Each row was made from one walk, in order. Every step used is in the known rows, and no mark comes twice. Write each row's walk.
Each row is shifted at random along 3 fixed directions that mean nothing.
Known rows
K > B > E > N > Y > H > F > V: [35 -56 181 239 -427 -270 601 351 -52 302 77 71 70 -127 242 514 2 -153 88 175 350 33 123 357 91 780 215 -184 244 9 308 -567 -346 225 -350 -311 7 144 216 -141 61 181 190 -150 332 -272 -23 -313 314 -240 39 -210 226 -76 378 249 0]
M > B > K > R > T: [-52 71 83 57 217 -62 -118 -133 -93 -68 53 -29 -74 28 -176 86 21 13 -37 53 -104 -2 -46 -42 -80 -129 -119 -20 8 13 -147 23 46 71 181 -47 -127 -76 47 -40 -55 -34 -30 -151 -53 49 -75 0 88 -74 -63 125 -114 44 85 80 160]
M > T > F > R > K > B: [-39 94 -110 104 -279 -195 106 388 -195 42 248 252 -192 9 22 144 -205 -115 260 177 242 290 58 314 -67 183 19 -110 154 46 363 -285 -187 215 -124 -187 -150 60 120 -273 97 135 -32 -254 100 -386 152 -125 268 -175 169 -56 223 -193 220 201 -134]
N > H > Y > R > K > B > E > X > M > T: [90 121 -62 -24 -78 54 15 -32 -118 -198 92 27 49 -3 200 -83 80 49 -48 -14 -111 -36 13 5 95 -44 -120 26 -69 -31 -81 10 117 -127 -158 140 -20 24 -45 -42 76 39 -77 44 30 148 -26 -105 -67 2 -115 -151 27 13 20 -111 -157]
N > F > Y > R > B > K > M > T: [73 32 47 -84 -124 -188 -61 104 -197 -12 87 33 17 67 8 6 64 -65 105 -50 -9 49 -132 20 62 57 -97 123 66 -97 -29 -13 127 99 -65 -13 -84 71 87 -47 -33 55 -59 -111 18 -76 69 -89 5 -19 115 2 85 -32 96 -100 5]
F > Y > R > T > K > B > X > M: [-83 -22 -168 -130 85 16 34 58 -16 -129 135 -41 -22 -37 -26 -192 -165 69 -44 -136 -48 2 94 -51 77 -307 -78 -88 -38 48 -111 187 76 6 34 52 -95 14 28 85 -32 10 61 -82 -75 127 -88 217 -105 145 -51 -42 -28 78 -72 -2 -209]
B > E > X > M: [12 25 -199 160 -99 -45 33 1 231 2 -18 15 -83 -118 128 19 -213 -33 178 -53 95 35 127 43 -83 44 227 -191 -59 236 207 -56 -310 -188 11 54 205 -55 -27 -31 71 107 28 101 32 -147 136 -44 -72 142 -83 -22 12 57 -124 229 -116]
N > Y > T > K > M > B > E: [14 -33 -335 30 -180 52 -3 338 -78 -65 150 -27 -157 -99 40 -245 -155 -42 89 -70 16 40 152 39 101 -59 4 -302 -6 82 72 207 -147 -83 -144 115 134 -75 152 93 -17 176 115 -78 250 5 -12 115 -9 28 49 -115 -121 172 -21 41 -364]
J > X > B > E > N > F > R > K: [-59 127 73 89 32 -92 -75 48 20 100 -21 7 -104 -27 133 291 -22 16 156 2 51 4 46 138 -72 86 130 -62 -18 121 83 -137 -162 -119 74 -44 3 12 -15 70 52 30 55 35 -108 -101 86 -40 -57 14 20 67 67 -56 208 223 8]
E > X > B > K: [-85 80 540 -72 140 -225 8 -290 -79 243 -253 -142 206 26 -43 381 306 -26 -281 142 5 -268 -249 35 13 339 -23 359 -143 -116 56 -337 -47 39 41 -113 -47 160 154 -62 -141 -179 -182 21 -185 238 -70 -264 122 -136 -40 71 87 -103 381 195 299]
Y > T > F > R > K > B > E > X: [-55 -19 36 -119 20 -27 -309 1 -20 -5 -78 79 -92 58 -211 -154 90 76 55 -20 -80 -42 -3 -158 -176 -258 -84 24 -114 -33 56 61 -44 37 148 76 -159 29 -46 64 -91 39 -14 -72 -282 -41 78 71 40 161 27 -45 20 -67 12 -7 -63]
B > E > N > T > F > Y > R: [74 -110 -197 124 -420 -40 206 238 69 125 -18 60 -127 -184 65 -147 -240 -130 393 -29 147 60 114 20 -48 145 230 -268 28 172 177 -47 -342 0 -138 14 135 55 81 60 80 333 23 80 103 -289 152 -18 63 161 -9 -164 155 -44 -144 126 -304]
E > X > B > K > M > T: [-318 -311 -290 -135 154 352 -311 -331 333 -227 -385 -99 131 -222 -244 -652 -201 170 -104 -205 -379 -326 41 -313 -87 -446 20 -172 -209 291 -120 574 86 -525 90 287 403 -131 -24 400 -7 -191 71 189 -64 243 -88 446 -291 329 -87 118 -404 312 -535 -394 -201]
J > X > M > T > K > R > B > E > N > Y > H: [-85 -59 62 -198 232 152 -111 -154 111 -20 -220 -130 106 -63 -27 -168 184 192 -316 -75 -139 -94 -190 -199 6 -46 -56 213 -123 -4 -186 189 257 -141 77 89 73 111 -27 254 -42 -86 -22 195 -147 435 -181 200 -272 74 -68 32 -59 34 -80 -125 -60]
J > A > B > X > M > K > R: [97 178 -82 17 474 240 -382 -305 90 -394 99 -150 -32 181 -51 -34 133 117 20 -57 -259 79 164 -22 -74 -422 -198 159 -71 -121 -282 243 133 -167 335 198 -75 -197 -241 172 70 -77 -153 114 -191 123 75 27 -115 127 -94 90 -171 105 37 52 162]
A > N > F > Y > R > B: [241 -49 65 -67 -165 42 28 77 -62 15 -57 -73 11 42 23 -49 11 -162 121 -23 23 -56 -6 -93 174 -41 -146 109 89 -194 -233 152 55 83 -65 16 0 48 -85 111 12 101 -83 59 42 -124 44 -68 9 116 133 -14 39 -57 -70 -234 165]
J > X > M > B > K: [-97 -84 -35 58 75 -83 250 128 141 62 -95 -26 18 -151 101 137 -77 32 -218 -29 145 3 -138 134 67 313 140 -84 78 136 196 -78 -47 -141 -77 -171 115 33 235 -45 29 -81 224 -36 211 -22 -85 -1 -38 -205 74 86 -57 68 88 172 -9]
R > T > K > B: [-10 315 336 -182 245 -12 -479 -189 -190 79 143 -15 -157 314 -96 199 299 44 -99 204 -164 4 -66 -154 -104 -228 -382 405 -164 -258 -219 -201 34 233 355 98 -164 52 -220 -22 -144 -146 -194 -140 -391 377 25 0 72 59 -10 83 -9 -75 239 93 269]
J > H > F > R > B > E > X > M > T > K: [92 263 117 2 275 101 -278 -339 -100 -220 -9 -34 30 374 58 -1 193 46 17 104 -132 122 -43 -93 -125 -199 -145 380 -149 -256 -210 -57 315 129 239 120 -239 132 -312 -34 112 4 -404 102 -391 154 115 -192 17 22 -97 -7 236 -139 60 -70 127]
Y > H > F > R > K: [194 80 40 -34 28 64 -148 -201 17 -197 18 77 32 155 24 -106 85 -12 -35 -31 -142 -51 41 -153 9 -158 -173 173 -20 -102 -99 91 166 -15 30 39 -180 -62 -272 -95 25 -87 -247 69 -184 -110 154 -83 46 -25 -47 -88 66 -62 -25 -261 70]
K > M > B > X: [178 375 248 275 262 -390 -78 -22 -268 58 376 -11 -10 356 79 751 233 -64 -152 267 100 313 -61 203 -58 198 -151 210 105 -366 -70 -511 -41 403 121 -116 -342 -40 71 -336 51 -81 -134 -165 77 108 21 -511 229 -205 -20 95 83 -167 559 345 432]
M > T > K > R: [-10 235 -478 216 -233 -6 -44 405 -146 -134 397 160 -346 17 93 -9 -432 -66 325 93 81 309 284 294 -51 -149 -30 -268 50 189 301 -57 -289 26 -121 -31 45 -81 32 -236 134 168 -138 -199 152 -363 194 65 159 -39 56 -18 16 -57 87 208 -369]
T > F > Y > H: [128 -201 111 -152 -128 19 53 -35 55 37 -109 35 181 110 -73 -241 73 -92 -78 24 144 -82 -81 -97 134 159 -2 159 8 -108 9 49 100 190 -132 -27 31 56 -32 21 -14 -25 13 -31 -31 -129 -18 -96 15 -68 153 -56 100 -87 -91 -180 108]
B > X > R > T: [-148 -254 -395 139 -190 -26 397 296 196 9 -59 116 -156 -447 73 -110 -487 80 -1 -175 157 -9 119 192 48 -15 258 -621 138 381 547 133 -273 -361 -237 -135 137 -57 201 -282 52 -71 294 -91 297 -489 -8 199 25 -118 -4 -18 -115 115 -355 152 -421]
M > X > B > K > R > T > F > Y: [-242 -241 281 -214 123 -40 73 -161 48 195 -239 30 235 -179 -99 -54 137 120 -365 -17 96 -241 -250 64 69 321 87 112 -60 46 55 -52 137 -19 -48 -129 7 157 226 28 -142 -208 74 -66 -47 187 -291 65 -34 -200 31 37 -45 0 53 6 112]
T > K > M > X > B: [-86 80 -44 -28 240 37 -320 -102 -8 50 112 -32 50 174 -65 -15 47 56 -194 14 -56 11 -54 -29 -19 -50 2 124 -93 -30 -79 -18 51 51 78 66 136 -93 27 45 -96 -227 -3 -50 -4 279 -59 77 -126 -29 53 200 -218 62 86 6 98]
J > B > E > N > Y > H: [1 -30 -353 261 -65 249 -109 66 188 -195 41 -40 -124 -46 91 -243 -211 -21 398 -75 -127 44 351 -95 -71 -241 114 -388 8 135 -212 297 -187 -169 92 255 178 -269 -149 328 242 200 184 165 88 -60 87 118 -117 293 -110 -64 -108 190 -281 -34 -228]
M > K > R > T: [-45 64 61 -231 128 81 -194 -208 6 -79 42 -88 -54 4 -162 -80 3 98 -130 -69 -162 -75 -143 -135 -92 -176 -188 257 -77 73 -191 84 124 -32 156 -31 46 -4 -140 -33 -163 -76 -293 6 -166 183 -48 235 -29 2 -83 169 -123 21 -69 -61 119]
J > E > N > F > Y: [240 -32 677 -207 -75 -132 102 -254 -19 346 -239 -135 176 212 104 375 474 -95 -27 169 107 -79 -350 -129 30 556 -77 639 -46 -273 -305 -442 33 319 107 -116 45 316 -153 209 -90 190 -281 221 -300 212 -34 -331 42 36 13 -49 318 -262 235 97 539]
K > M > X > R > T > F > Y: [41 123 -399 103 179 -5 -181 104 -5 -172 356 87 -81 178 72 52 -223 115 -23 -82 54 344 185 142 -55 -328 5 -111 48 -49 52 28 51 65 41 64 -73 -111 -128 -150 116 -106 -47 -38 60 -43 5 46 -95 66 24 88 -86 -25 -96 33 -52]
N > F > Y > R > K > B > X > M: [8 -62 -167 34 -301 -240 237 363 -96 58 106 122 -6 -131 146 87 -180 -76 157 -139 169 59 -2 224 114 213 139 -232 177 106 312 -63 -62 -37 -253 -137 40 26 211 -141 11 36 201 -142 265 -345 58 -68 16 -138 172 -16 61 6 50 14 -184]
J > N > H > Y > R > T > K > B > X: [141 -96 260 -150 -9 47 88 -3 -141 125 -101 -199 68 23 102 -11 270 29 -272 118 -43 -178 -191 -86 145 143 -136 202 -62 -262 -272 0 131 85 -153 14 -38 97 -2 62 -49 -19 15 109 7 273 -147 -94 19 -122 0 -66 -20 -75 -5 -187 93]
K > R > B > E > J > X > M > T > F: [-123 5 -50 -32 301 146 -143 -207 166 -170 -32 -35 -42 23 -247 -68 24 195 27 -156 -184 18 57 -175 -196 -453 11 -43 -7 75 -144 202 96 11 282 117 -83 -116 -182 115 -11 -11 50 49 -255 82 -59 290 -231 280 -162 104 -110 32 -216 -7 4]
A > B > E > X > M > K > R > T > F: [-161 -109 -197 95 -86 110 68 88 213 -40 -120 84 36 -175 -17 -139 -231 33 135 -21 82 -62 106 85 -75 30 227 -237 24 203 150 60 -80 -97 54 -1 120 7 76 65 47 8 253 -41 80 -82 -100 132 -52 135 15 -2 -106 143 -185 102 -139]
K > B > E > N > F: [37 38 321 240 -330 -344 414 294 -85 391 86 70 34 -25 187 685 104 -147 121 195 308 49 1 290 14 766 167 -66 220 -86 258 -695 -386 364 -189 -296 -10 132 211 -147 20 132 166 -144 224 -202 -19 -386 299 -204 61 -71 213 -122 442 397 188]
E > J > N > H > Y > T > K > M > X: [68 7 -100 106 -245 77 189 224 -126 48 15 -33 -23 -31 60 22 -42 -64 5 60 27 1 138 127 106 57 26 -89 -133 -89 178 40 -204 -46 -268 -35 98 -39 166 -115 32 118 0 136 260 -148 79 -76 59 -163 41 -79 34 -101 -26 42 -140]
T > K > M > X: [72 337 -324 209 134 -50 -395 135 -142 -57 443 33 -183 296 78 158 -182 -15 83 50 19 263 198 177 -62 -250 -3 -29 -75 -3 61 -73 -156 77 42 74 55 -205 -59 -163 37 -114 -110 -116 56 -34 158 -60 -40 -38 80 180 -152 -44 170 180 -27]
X > R > K > B > E > J > A: [-129 80 -140 -138 407 268 -338 -376 206 -264 11 -140 -155 -5 -203 -170 -7 169 81 -263 -313 -26 199 -259 -177 -663 -62 -94 -102 183 -215 345 101 -280 376 199 37 -252 -370 171 -84 -92 -22 155 -311 139 19 458 -252 251 -204 184 -222 192 -291 -39 19]
T > K > M > X > R > B: [-110 132 -467 195 108 40 -204 233 6 -56 322 97 -146 59 44 -27 -345 55 55 -108 24 197 211 157 -42 -272 145 -290 23 174 176 84 -113 -42 -27 33 139 -246 45 -84 28 -177 157 -117 170 -80 37 174 -144 -12 68 194 -238 100 -59 95 -223]
A > N > Y > H > F: [417 169 -167 136 -223 88 27 209 -145 -108 190 -108 -123 138 215 33 -87 -212 154 71 70 83 267 74 214 -101 -154 12 49 -241 -136 132 -72 61 -183 82 -50 -38 -217 -77 128 168 -272 107 158 -199 129 -199 144 7 92 -148 64 -95 24 -138 11]
X > R > T > K > M > B > E > N > Y: [-128 -145 54 -217 145 59 111 -64 41 139 -140 -46 41 -139 -114 -118 45 113 -213 -95 -4 -13 -181 -158 7 -16 52 19 30 12 -7 22 202 47 62 -49 24 134 28 62 -183 -75 13 56 -72 277 -239 271 -78 23 -57 77 -29 79 -177 -11 -59]
H > F > Y > R > B: [84 40 -320 223 -240 -121 241 338 -6 -122 365 185 -155 38 173 17 -395 -170 424 -25 176 162 310 295 23 -135 118 -295 175 103 183 -52 -158 79 -169 -56 -164 -132 -9 -244 154 171 -42 -161 107 -590 227 -71 238 2 72 -193 120 -13 52 32 -223]
J > X > B > K: [-226 -209 -100 -30 75 159 31 -33 280 -29 -239 -101 -15 -229 -7 -191 -151 99 -111 -135 -66 -249 2 -29 35 31 131 -212 -36 290 61 222 -100 -374 -12 17 276 -66 93 186 13 -113 275 14 68 -12 -71 288 -158 16 21 99 -248 225 -155 -7 -126]
H > Y > T > K > B > E > J: [-13 73 64 47 -237 -194 218 356 -187 172 254 80 -58 18 161 149 -22 -92 35 223 235 -24 97 255 85 228 22 -83 -121 -77 212 -365 -257 221 -262 -85 -106 127 237 -291 -38 185 -13 -246 116 -125 -21 -177 344 -165 39 -252 68 -21 337 364 -158]
M > T > F > R > B: [-63 -115 -135 3 -183 11 46 189 -10 -61 22 228 -107 -63 -114 -215 -186 -67 204 67 87 157 -3 68 -48 -2 -10 -111 125 82 186 28 -58 73 -56 -49 -43 12 69 -51 93 116 -1 -142 29 -298 105 46 107 7 112 -66 117 -90 -97 -49 -145]
R > B > E > N > H > F > Y > T: [29 106 234 0 130 86 -348 -271 44 -11 -52 26 -23 111 -56 -63 216 -36 174 25 -237 -79 46 -312 -109 -310 -185 124 -117 -89 -405 143 70 33 284 230 -112 -125 -229 243 30 20 -39 105 -285 207 52 -33 -76 258 -146 -65 45 38 -65 -164 180]
J > N > H > F > Y > T > V: [188 -207 -424 113 -384 224 241 327 81 -67 -21 -18 -140 -97 217 -362 -269 -121 171 -5 74 56 221 73 166 -9 44 -324 119 98 72 327 -97 -216 -354 62 271 -139 -74 65 194 195 191 111 376 -377 135 53 53 -51 105 -161 -42 50 -348 -405 -258]
A > N > F > Y: [357 157 -36 224 -525 -271 383 565 -264 213 248 50 -120 69 349 455 -208 -354 287 182 444 223 123 415 258 473 27 -49 222 -184 281 -348 -309 281 -365 -268 -17 139 108 -321 136 221 -82 -128 389 -551 188 -451 331 -242 302 -64 282 -228 318 202 90]
R > T > K > M > B > X: [10 428 -172 136 149 -86 -493 136 -238 -46 416 131 -330 261 50 192 -107 24 125 165 -77 287 178 81 -155 -432 -216 8 -110 -113 44 -97 -109 115 237 116 -169 -110 -127 -223 17 -104 -105 -185 -124 55 155 -45 77 25 33 95 -54 -51 153 198 -36]
E > J > X > M > K > R: [-11 140 275 -61 146 -43 126 -198 -21 37 -103 -152 65 56 -135 336 208 31 -189 7 -31 -52 -101 26 -17 78 -29 295 -137 -70 86 -140 -50 -20 71 -129 -28 65 70 -141 -111 3 -216 129 -97 57 39 -26 -15 -124 -66 102 96 -159 198 251 203]
A > B > K > M: [97 350 17 335 26 -240 43 206 -189 28 322 -50 -98 217 142 527 -53 -155 95 198 167 194 115 307 19 184 15 -16 96 -129 98 -352 -176 250 70 -144 -192 -47 97 -330 102 -51 77 -263 225 -100 49 -313 247 -176 91 85 3 -1 404 418 184]

Write each row's walk
[-143 -161 388 -114 141 -85 251 -163 38 138 -252 -86 220 -146 -102 177 223 45 -380 119 86 -192 -313 18 80 383 -20 115 70 -68 -12 -168 165 27 57 -184 -112 172 228 -105 -91 -215 173 -109 73 219 -280 -48 89 -190 -10 40 -55 67 130 120 244]
A > B > X > R > K > M > T
[-217 19 -255 116 -27 -6 52 205 44 -6 70 84 -53 -120 45 -82 -269 35 58 -117 23 10 208 115 -4 -65 195 -330 55 170 254 80 -45 -5 -61 -30 0 -72 75 -71 17 -96 267 -146 139 -94 -105 199 10 -38 37 54 -87 160 -67 56 -267]
X > B > K > R > T > F > Y > H
[-63 -343 47 -270 -125 166 189 -26 22 -43 -240 80 290 -158 34 -423 137 98 -357 -83 -25 -234 -258 -117 215 235 -39 1 -13 -12 1 162 280 -143 -288 21 146 123 157 91 -27 -135 190 -3 196 186 -217 43 -115 -142 56 -94 -85 115 -186 -352 -111]
N > H > Y > T > F > R > K > M > X > B
[-236 -264 -203 87 -256 44 249 218 218 15 -99 117 119 -255 61 -138 -212 55 12 -33 120 -87 163 98 5 303 224 -361 79 210 245 -42 -179 -34 -216 -41 216 35 183 143 80 44 398 -67 215 -65 -146 106 -34 38 18 -106 -53 157 -121 13 -261]
K > B > E > X > M > T > F > Y > H
[-163 210 88 -18 13 -140 -122 -15 -29 133 132 23 -139 -27 43 233 37 2 20 103 52 46 23 81 -124 41 -41 14 -40 167 86 -210 -107 -81 122 -31 51 -73 -57 -109 -57 -84 124 -100 -17 125 37 31 36 -90 -46 59 -34 53 197 147 86]
R > K > B > E > X > M > T > V
[7 -217 408 -358 186 -70 -117 -328 24 111 -169 -89 252 141 -300 -208 349 10 -197 4 32 -153 -357 -290 -21 62 -31 409 -55 -178 -323 6 332 280 149 8 -126 110 -11 152 -213 -53 -33 -2 -295 272 -153 11 -83 49 51 49 46 -56 -3 -152 328]
T > F > Y > R > K > M > B > E
[92 -85 207 -42 -74 -3 89 -88 -128 191 -204 18 223 53 -17 44 197 -31 -126 69 -63 -34 -213 -115 37 159 -22 209 6 -178 -21 -83 185 76 -124 -62 25 154 17 45 -20 -107 -166 161 24 114 -35 -184 56 -115 54 17 136 -180 -30 -256 124]
E > N > H > F > R > T > K > B > X > M
[-20 3 172 -52 231 86 89 -207 110 2 -146 -120 -2 -100 -69 56 164 65 -94 -158 -106 -83 20 -187 10 -153 32 -21 22 -24 -147 129 111 -8 141 38 -131 -76 -126 82 -84 -9 60 168 -168 169 -134 174 -144 98 -206 4 32 54 -143 5 44]
X > R > B > E > J > N > Y > H
[155 145 -143 81 22 89 -322 -143 -55 -248 84 123 -25 166 10 -174 32 9 118 -4 -232 80 142 -173 -119 -313 -149 45 -50 -114 -168 163 176 -8 86 166 -201 -84 -258 24 96 11 -232 116 -162 -6 167 -61 17 108 -81 -101 43 -44 -64 -311 -71]
Y > H > F > R > K > M > B > E > N > T
[69 325 325 75 4 -377 61 -82 -160 258 116 -41 -77 69 143 589 192 -37 -22 234 264 146 -97 242 -103 348 65 245 -57 -20 220 -581 -184 138 30 -143 -159 165 6 -353 -76 95 -230 -40 -168 3 96 -338 181 -142 -122 -35 283 -214 470 473 175]
B > E > X > R > K > M > T > V
[-86 -53 81 -70 141 -166 130 -103 34 150 -110 -42 67 -163 -44 85 68 98 -377 5 87 -17 -247 57 0 156 73 58 4 99 211 -44 99 -169 -63 -109 39 62 153 -272 -132 -177 33 -46 112 87 -114 15 15 -241 -42 78 -71 -13 -25 41 62]
B > X > M > K > R > T > V
[73 9 -123 93 -210 135 49 154 55 26 17 59 -70 53 201 -14 -116 5 290 -34 -2 74 164 4 -46 -22 81 -47 -10 72 -67 -9 -101 55 -23 39 128 24 -172 233 106 219 16 157 -79 -97 40 13 -81 185 -17 -95 121 -65 -95 -15 -124]
J > E > N > H > F > Y > T > K > R > B
[-164 -269 138 -157 48 78 123 -123 174 67 -267 1 105 -287 -204 -261 110 155 -150 -249 -189 -262 -229 -300 -37 -11 43 -9 47 62 -164 129 70 -72 66 38 -22 5 190 276 -166 -30 170 120 -109 254 -156 275 -215 238 -178 -70 -98 117 -182 -133 -164]
Y > R > B > E > N > T > K > M > X
[159 -59 -97 18 -59 28 -97 97 -83 -11 -33 -40 -5 26 -30 -49 -89 -79 79 -62 14 35 -31 -24 75 -110 -23 -5 86 -103 -113 206 68 -7 -49 -12 30 3 -47 44 28 -17 -38 26 116 -148 65 -28 -59 45 180 141 -74 -53 -145 -215 130]
A > N > F > R > B > K > M > X
[91 131 14 29 -16 -156 -115 46 -171 -3 230 54 -126 180 -20 130 -12 -94 304 68 31 126 81 92 -152 -201 7 26 13 -42 -30 -114 8 129 79 -15 -269 -4 -167 -137 0 123 -280 -65 -189 -217 214 -101 224 9 43 -66 143 -134 176 16 39]
H > F > R > K > B > E > N > Y > T
[-121 -47 -82 54 -27 154 258 4 57 -109 -82 -6 -6 -173 -116 -12 -38 25 37 -10 -6 32 174 170 30 -25 28 -137 -11 94 311 86 -131 -261 -49 -61 96 -95 153 -87 2 41 115 65 177 -245 104 107 31 -120 -42 -42 -17 68 -22 161 -110]
E > J > A > B > X > R > K > M > T > V
[92 -109 360 -97 -55 -52 261 -217 -27 44 -261 42 276 5 54 88 311 -40 -203 21 33 -132 -330 -40 108 438 18 248 99 -105 55 -168 206 25 -123 -104 -34 163 54 -53 -20 -85 -39 47 -4 50 9 -274 -4 -183 12 -31 212 -99 92 -173 187]
N > H > F > R > B > E > X > M
[-60 -116 -50 66 31 -100 224 65 98 111 -119 132 89 -97 -38 -11 2 -73 -18 -16 126 190 -156 -28 -46 275 219 -98 167 10 136 -99 74 120 20 -79 16 64 197 60 23 73 173 22 187 89 -90 -48 5 -23 37 18 100 5 -48 22 8]
X > M > B > E > N > T > F > R
[130 -37 -289 143 -280 39 214 263 -37 -169 98 59 -35 -132 187 -135 -228 -70 178 -118 60 -19 252 160 156 -20 100 -318 79 104 173 185 -112 -141 -276 46 8 -88 8 -20 120 128 15 31 178 -291 99 -64 -7 -19 0 -219 64 41 -74 -72 -375]
N > Y > H > F > R > B > E > X
[83 -155 38 -35 -112 92 93 -120 7 54 -223 3 234 -89 -8 -215 53 -44 -42 -94 -155 -110 -141 -198 67 -9 1 107 -10 -34 -151 206 236 -123 -163 29 101 11 18 146 11 -60 -153 277 86 69 -44 -49 -57 -16 -25 -32 61 -56 -235 -417 2]
E > N > H > F > Y > R > B > X > M > K
[-122 -240 33 103 -251 52 437 140 123 93 -187 52 146 -253 38 21 -98 -63 55 40 203 -124 -11 180 70 452 279 -238 95 136 179 -72 -115 -55 -130 -191 90 58 258 -5 47 46 366 -11 304 -163 -83 -26 23 -136 61 -52 14 93 -47 123 -30]
A > B > E > J > N > H > F > R > K > M > X
[-99 91 -459 324 -89 -134 271 431 -97 -120 329 172 -260 -109 37 108 -527 -58 296 -90 164 356 254 323 -17 -196 177 -530 268 309 362 36 -233 -20 -96 -170 -87 -196 133 -215 172 71 276 -295 298 -480 192 72 47 -49 38 74 26 22 -5 197 -318]
F > R > B > K > M > T > V
